Here is a tiny trained network, its code and every weight. The questions are about switching its units off for an input and a target symbol, where a switched-off unit gives its printed mean instead of its output.

import numpy as np


def w(rows, s, z=0):
    codes = np.array(rows[::2]) - 128.0
    scale = np.full(codes.shape[1], s)
    scale[-1] = z or s
    return codes * scale


def norm(h):
    return h / np.sqrt((h * h).mean(-1, keepdims=True) + 1e-5)


def f(y):
    return np.maximum(y, 0)


def softmax(a):
    e = np.exp(a - a.max(-1, keepdims=True))
    return e / e.sum(-1, keepdims=True)


def log_softmax(a):
    a = a - a.max(-1, keepdims=True)
    return a - np.log(np.exp(a).sum(-1, keepdims=True))


def net(x, mask):
    ids = ['αβγεζηθμπτφψ'.index(c) for c in x.split()]
    T = len(ids)
    res = E[ids] + P[:T]
    r = norm(res)
    for j in range(3):
        rows = slice(3 * j, 3 * j + 3)
        q, k, v = (r @ M[0][rows].T for M in (Q, K, V))
        z = softmax(np.where(np.tri(T) > 0, q @ k.T / 3**0.5, -1e9)) @ v
        o = O[0][rows]
        res = res + np.where(mask[j], z, o[:, -1]) @ o[:, :-1]
    y = f(norm(res) @ A[0][:, :-1].T + A[0][:, -1])
    res = res + np.where(mask[3:15], y, B[0][:, -1]) @ B[0][:, :-1]
    return log_softmax(norm(res)[-1] @ U[:, :-1].T + U[:, -1])


Q, K, V, O, A, B = {}, {}, {}, {}, {}, {}
E = w([
[69,136,174,174],'α',
[161,78,80,234],'β',
[187,114,188,96],'γ',
[133,193,37,254],'ε',
[133,173,112,156],'ζ',
[53,89,121,84],'η',
[171,79,103,166],'θ',
[152,90,107,147],'μ',
[243,125,126,203],'π',
[255,119,118,113],'τ',
[111,178,117,132],'φ',
[97,108,40,131],'ψ',
],0.016)
P = w([
[11,166,200,162],'0',
[179,122,111,95],'1',
[169,157,125,95],'2',
[75,74,165,182],'3',
[169,133,108,101],'4',
[166,173,127,92],'5',
[81,38,143,225],'6',
[169,144,108,108],'7',
[167,182,126,93],'8',
],0.012)
Q[0] = w([
[140,143,95,155],'head 0',
[114,153,6,118],'head 0',
[172,88,109,94],'head 0',
[198,199,97,118],'head 1',
[89,240,175,137],'head 1',
[95,102,131,138],'head 1',
[128,131,80,120],'head 2',
[145,125,220,104],'head 2',
[91,103,166,125],'head 2',
],0.011)
K[0] = w([
[127,154,143,138],'head 0',
[138,72,85,81],'head 0',
[137,99,197,88],'head 0',
[163,100,179,84],'head 1',
[107,175,254,109],'head 1',
[62,64,96,75],'head 1',
[188,37,66,162],'head 2',
[171,146,144,92],'head 2',
[162,69,171,139],'head 2',
],0.01)
V[0] = w([
[132,131,120,172],'head 0',
[110,110,81,116],'head 0',
[81,127,107,132],'head 0',
[150,132,99,118],'head 1',
[83,169,86,154],'head 1',
[108,188,84,143],'head 1',
[75,139,124,175],'head 2',
[121,92,103,184],'head 2',
[119,158,251,119],'head 2',
],0.011)
O[0] = w([
[63,112,75,163,226],'head 0',
[141,48,3,200,77],'head 0',
[72,120,186,76,100],'head 0',
[216,85,103,79,149],'head 1',
[107,122,128,114,100],'head 1',
[181,89,93,205,133],'head 1',
[126,148,174,94,250],'head 2',
[71,105,144,134,255],'head 2',
[86,144,115,207,80],'head 2',
],0.0053,0.0019)
A[0] = w([
[191,147,137,105,200],'neuron 0',
[144,175,176,71,176],'neuron 1',
[126,134,179,232,216],'neuron 2',
[124,185,75,162,126],'neuron 3',
[124,126,65,150,1],'neuron 4',
[164,92,132,131,153],'neuron 5',
[66,106,76,145,213],'neuron 6',
[107,29,181,245,16],'neuron 7',
[104,59,146,128,117],'neuron 8',
[149,125,74,147,163],'neuron 9',
[91,155,114,174,136],'neuron 10',
[107,107,144,167,181],'neuron 11',
],0.012,0.0037)
B[0] = w([
[38,184,103,121,227],'neuron 0',
[133,118,50,216,188],'neuron 1',
[18,81,170,79,253],'neuron 2',
[124,54,87,144,209],'neuron 3',
[213,153,66,225,154],'neuron 4',
[59,161,171,200,180],'neuron 5',
[202,166,181,183,208],'neuron 6',
[2,129,47,103,219],'neuron 7',
[161,220,226,123,161],'neuron 8',
[111,69,213,49,204],'neuron 9',
[152,163,253,29,195],'neuron 10',
[75,158,124,125,182],'neuron 11',
],0.0065,0.0071)
U = w([
[55,164,173,156,161],'α',
[78,92,87,163,184],'β',
[141,248,118,124,94],'γ',
[174,98,107,201,121],'ε',
[110,136,45,129,2],'ζ',
[168,138,177,101,134],'η',
[168,70,147,128,118],'θ',
[135,110,98,72,146],'μ',
[184,132,197,171,50],'π',
[194,167,96,92,124],'τ',
[115,140,61,125,4],'φ',
[176,105,55,104,188],'ψ',
],0.015,0.0052)

Each question gives the input, a string of symbols that net reads in full, and the target symbol t.
The units are the heads (3 rows each of Q, K, V and O) and the neurons (one row each of A and B). Each row of codes is followed by its name. A weight is (code - 128) times the scale printed after its matrix; where a second scale follows, it is the last column's (O, A, B and U).
mask holds one flag per unit, heads first, then neurons. A switched-off unit (its flag False) gives its mean, the last column of its rows in O or B, instead of its output. The means were averaged over made-up inputs and are rounded, as every weight is.
A unit's drop is (log p(t) with every unit on - log p(t) with that unit switched off) / (log p(t) with every unit on - log p(t) with every unit switched off).
The circuit of an input: a set's keep is (log p(t) with only the set's units on - log p(t) with every unit switched off) / (log p(t) with every unit on - log p(t) with every unit switched off). Starting from the 12 units with the biggest drops (on a tie, the unit counted first), units are removed one at a time, each time the one whose removal leaves the highest keep (on an exact tie, the one counted first), for as long as the keep stays at least 0.8.
circuit, biggest first: the units of the circuit, biggest drop first
top k neurons: the k neurons with the biggest drops, biggest first
which heads matter: for each layer, one digit per head in row order, 1 if its drop is at least 0.15 and else 0, layers parted by /
drop of u: that unit's drop, to one decimal
input γ ε γ ε γ ε ζ ψ γ, target γ: which heads matter	000
input ζ η ε η θ, target θ: top 3 neurons	[neuron 7; neuron 2; neuron 5]
input τ φ θ, target τ: which heads matter	111
input τ γ η, target γ: top 2 neurons	[neuron 2; neuron 3]
input ε γ π, target γ: circuit, biggest first	[neuron 0]
input μ γ μ, target γ: which heads matter	110
input θ π μ τ, target α: circuit, biggest first	[neuron 5; neuron 0]
input α ε β ζ η, target η: top 2 neurons	[neuron 8; neuron 7]
input π α π, target α: which heads matter	001
input π μ γ μ ψ, target ψ: which heads matter	000
input ε γ ε π γ γ π ε θ, target γ: which heads matter	100
input γ μ η π ε τ γ η θ, target γ: top 4 neurons	[neuron 3; neuron 0; neuron 2; neuron 5]
input ζ γ η, target γ: top 4 neurons	[neuron 2; neuron 9; neuron 3; neuron 10]
input ε τ μ ψ γ μ, target γ: top 2 neurons	[neuron 0; neuron 3]
input ε γ ε π π ε ε η, target η: top neuron	[neuron 7]
input η ζ η α π τ ε ε, target ε: top 2 neurons	[neuron 3; neuron 7]
input ε η ε ε γ τ ε θ, target θ: top 3 neurons	[neuron 7; neuron 9; neuron 2]
input φ ζ ε μ ζ ψ ε ζ, target ψ: top 3 neurons	[neuron 2; neuron 7; neuron 3]
input μ θ γ α φ ψ π, target α: drop of neuron 1	0.1
input ε ε α ε ε, target ε: drop of neuron 0	0.3
input μ μ η π π ε τ, target α: drop of neuron 7	0.0
input η π β μ α ε θ, target α: drop of neuron 2	0.0
input γ γ η ζ μ γ θ, target α: top neuron	[neuron 8]
